Below is a small trained network, with its code and all its weights. Each question gives an input and a target symbol and asks what happens when units are switched off, that is, made to give their printed mean instead of their output.

import numpy as np


def w(rows, s, z=0):
    codes = np.array(rows[::2]) - 128.0
    scale = np.full(codes.shape[1], s)
    scale[-1] = z or s
    return codes * scale


def norm(h):
    return h / np.sqrt((h * h).mean(-1, keepdims=True) + 1e-5)


def f(y):
    return y / 2 * (1 + np.tanh(0.7978845608 * (y + 0.044715 * y**3)))


def softmax(a):
    e = np.exp(a - a.max(-1, keepdims=True))
    return e / e.sum(-1, keepdims=True)


def log_softmax(a):
    a = a - a.max(-1, keepdims=True)
    return a - np.log(np.exp(a).sum(-1, keepdims=True))


def net(x, mask):
    ids = ['εζθλξστφ'.index(c) for c in x.split()]
    T = len(ids)
    res = E[ids] + P[:T]
    r = norm(res)
    for j in range(3):
        rows = slice(2 * j, 2 * j + 2)
        q, k, v = (r @ M[0][rows].T for M in (Q, K, V))
        z = softmax(np.where(np.tri(T) > 0, q @ k.T / 2**0.5, -1e9)) @ v
        o = O[0][rows]
        res = res + np.where(mask[j], z, o[:, -1]) @ o[:, :-1]
    y = f(norm(res) @ A[0][:, :-1].T + A[0][:, -1])
    res = res + np.where(mask[3:7], y, B[0][:, -1]) @ B[0][:, :-1]
    return log_softmax(norm(res)[-1] @ U[:, :-1].T + U[:, -1])


Q, K, V, O, A, B = {}, {}, {}, {}, {}, {}
E = w([
[72,109,121,40,176,22,119],'ε',
[40,215,145,66,143,212,141],'ζ',
[20,138,149,118,56,237,107],'θ',
[119,101,254,56,143,150,138],'λ',
[134,163,207,172,163,113,7],'ξ',
[151,241,66,163,191,181,97],'σ',
[154,199,130,249,133,94,174],'τ',
[2,142,128,174,72,95,44],'φ',
],0.0089)
P = w([
[142,72,117,24,151,103,91],'0',
[168,101,135,87,197,173,133],'1',
[175,144,84,53,118,120,124],'2',
[147,59,116,104,209,172,156],'3',
[171,164,87,72,63,99,140],'4',
[130,42,133,134,223,194,168],'5',
[169,176,77,54,27,76,131],'6',
[109,10,143,162,233,216,177],'7',
[158,204,117,86,3,62,107],'8',
[92,11,123,188,243,212,159],'9',
],0.0056)
Q[0] = w([
[121,12,147,132,235,105,126],'H1',
[79,139,177,109,130,110,160],'H1',
[70,55,53,178,205,161,170],'H2',
[131,206,44,83,2,61,182],'H2',
[143,254,228,93,25,81,108],'H3',
[138,93,111,111,99,98,158],'H3',
],0.0075)
K[0] = w([
[96,129,136,169,180,163,144],'H1',
[99,158,126,95,140,141,150],'H1',
[91,85,196,176,244,163,119],'H2',
[175,163,148,97,82,117,96],'H2',
[160,168,90,89,55,97,123],'H3',
[189,103,130,116,145,117,95],'H3',
],0.012)
V[0] = w([
[100,185,141,91,133,161,104],'H1',
[163,87,142,38,147,108,126],'H1',
[141,143,102,131,173,209,254],'H2',
[84,104,24,92,101,102,177],'H2',
[181,199,63,131,151,94,103],'H3',
[228,67,65,52,113,174,57],'H3',
],0.0075)
O[0] = w([
[165,127,158,201,13,40,115,254],'H1',
[161,109,147,142,204,153,54,177],'H1',
[48,153,71,118,60,102,71,97],'H2',
[51,129,33,223,253,126,159,71],'H2',
[43,58,166,118,140,242,113,112],'H3',
[161,99,5,167,27,184,123,105],'H3',
],0.006,0.0041)
A[0] = w([
[216,173,104,226,77,72,126,89],'N1',
[58,244,104,130,87,186,244,142],'N2',
[39,77,109,115,126,213,140,255],'N3',
[92,88,140,200,3,203,139,66],'N4',
],0.0047,0.0042)
B[0] = w([
[185,64,107,91,213,96,126,187],'N1',
[103,72,173,143,180,86,130,241],'N2',
[195,137,104,148,137,139,82,252],'N3',
[101,2,101,132,185,121,142,156],'N4',
],0.0084,0.002)
U = w([
[182,174,106,162,198,204,131,69],'ε',
[143,155,176,165,106,102,100,227],'ζ',
[168,134,104,69,155,80,141,38],'θ',
[193,134,168,105,146,126,69,253],'λ',
[222,133,196,65,75,182,180,42],'ξ',
[126,72,126,135,109,184,117,50],'σ',
[61,205,169,70,130,189,134,76],'τ',
[169,148,179,176,185,164,254,92],'φ',
],0.0091,0.004)

Each question gives the input, a string of symbols that net reads in full, and the target symbol t.
The units are the heads (2 rows each of Q, K, V and O) and the neurons (one row each of A and B). Each row of codes is followed by its name. A weight is (code - 128) times the scale printed after its matrix; where a second scale follows, it is the last column's (O, A, B and U).
mask holds one flag per unit, heads first, then neurons. A switched-off unit (its flag False) gives its mean, the last column of its rows in O or B, instead of its output. The means were averaged over made-up inputs and are rounded, as every weight is.
A unit's drop is (log p(t) with every unit on - log p(t) with that unit switched off) / (log p(t) with every unit on - log p(t) with every unit switched off).
The circuit of an input: a set's keep is (log p(t) with only the set's units on - log p(t) with every unit switched off) / (log p(t) with every unit on - log p(t) with every unit switched off). Starting from all 7 units, units are removed one at a time, each time the one whose removal leaves the highest keep (on an exact tie, the one counted first), for as long as the keep stays at least 0.8.
units of the circuit, in order: the units of the circuit, biggest drop first
unit that matters most: the unit with the biggest drop
k most important neurons: the k neurons with the biggest drops, biggest first
which heads matter: for each layer, one digit per head in row order, 1 if its drop is at least 0.15 and else 0, layers parted by /
drop of u: that unit's drop, to one decimal
input σ σ ξ ζ, target σ: unit that matters most => H3
input ε ε τ, target ε: units of the circuit, in order => (H1; H2)
input ζ φ θ ε ε ξ λ ζ λ σ, target λ: which heads matter => 011
input τ θ ξ θ ε, target ξ: units of the circuit, in order => (H2; H3; N2; N1)
input λ λ ζ τ ξ ε ε ζ φ λ, target ζ: units of the circuit, in order => (H2; H3; N1)
input σ θ τ ζ θ τ σ ξ λ, target σ: which heads matter => 011
input τ σ ξ τ ξ τ σ, target ξ: units of the circuit, in order => (H2; H3)
input ε ξ σ ξ σ θ, target ξ: which heads matter => 010
input λ ξ ζ σ σ τ θ, target σ: units of the circuit, in order => (N4; H3)
input λ λ ξ τ, target λ: which heads matter => 010
input ζ ξ λ ξ ζ τ, target ξ: which heads matter => 010
input ξ σ ξ φ ξ ζ ε θ σ, target ε: units of the circuit, in order => (H3; H2)
input ξ ξ ξ ξ, target ξ: which heads matter => 010
input θ τ τ ζ λ ζ θ τ, target ζ: units of the circuit, in order => (H2)
input ξ τ ξ λ ζ ζ ε τ σ, target ε: units of the circuit, in order => (H2; H3)
input φ ε τ, target φ: units of the circuit, in order => (H3; H2)
input θ ξ τ λ σ τ σ ξ σ, target σ: 2 most important neurons => (N4; N2)
input ε ξ ε λ ε ζ, target λ: 2 most important neurons => (N3; N2)
input ζ ξ σ σ σ ζ φ, target σ: units of the circuit, in order => (H3; N4)
input σ ε θ, target σ: units of the circuit, in order => (N4)
input ξ ξ ξ, target ξ: drop of H3 => 0.1
input ξ λ θ σ τ ζ ε ζ, target ζ: drop of N2 => 0.2
input σ σ ξ σ τ τ τ ζ σ, target τ: drop of H3 => 1.1
input ξ ξ ξ ζ, target ξ: drop of H3 => 0.1
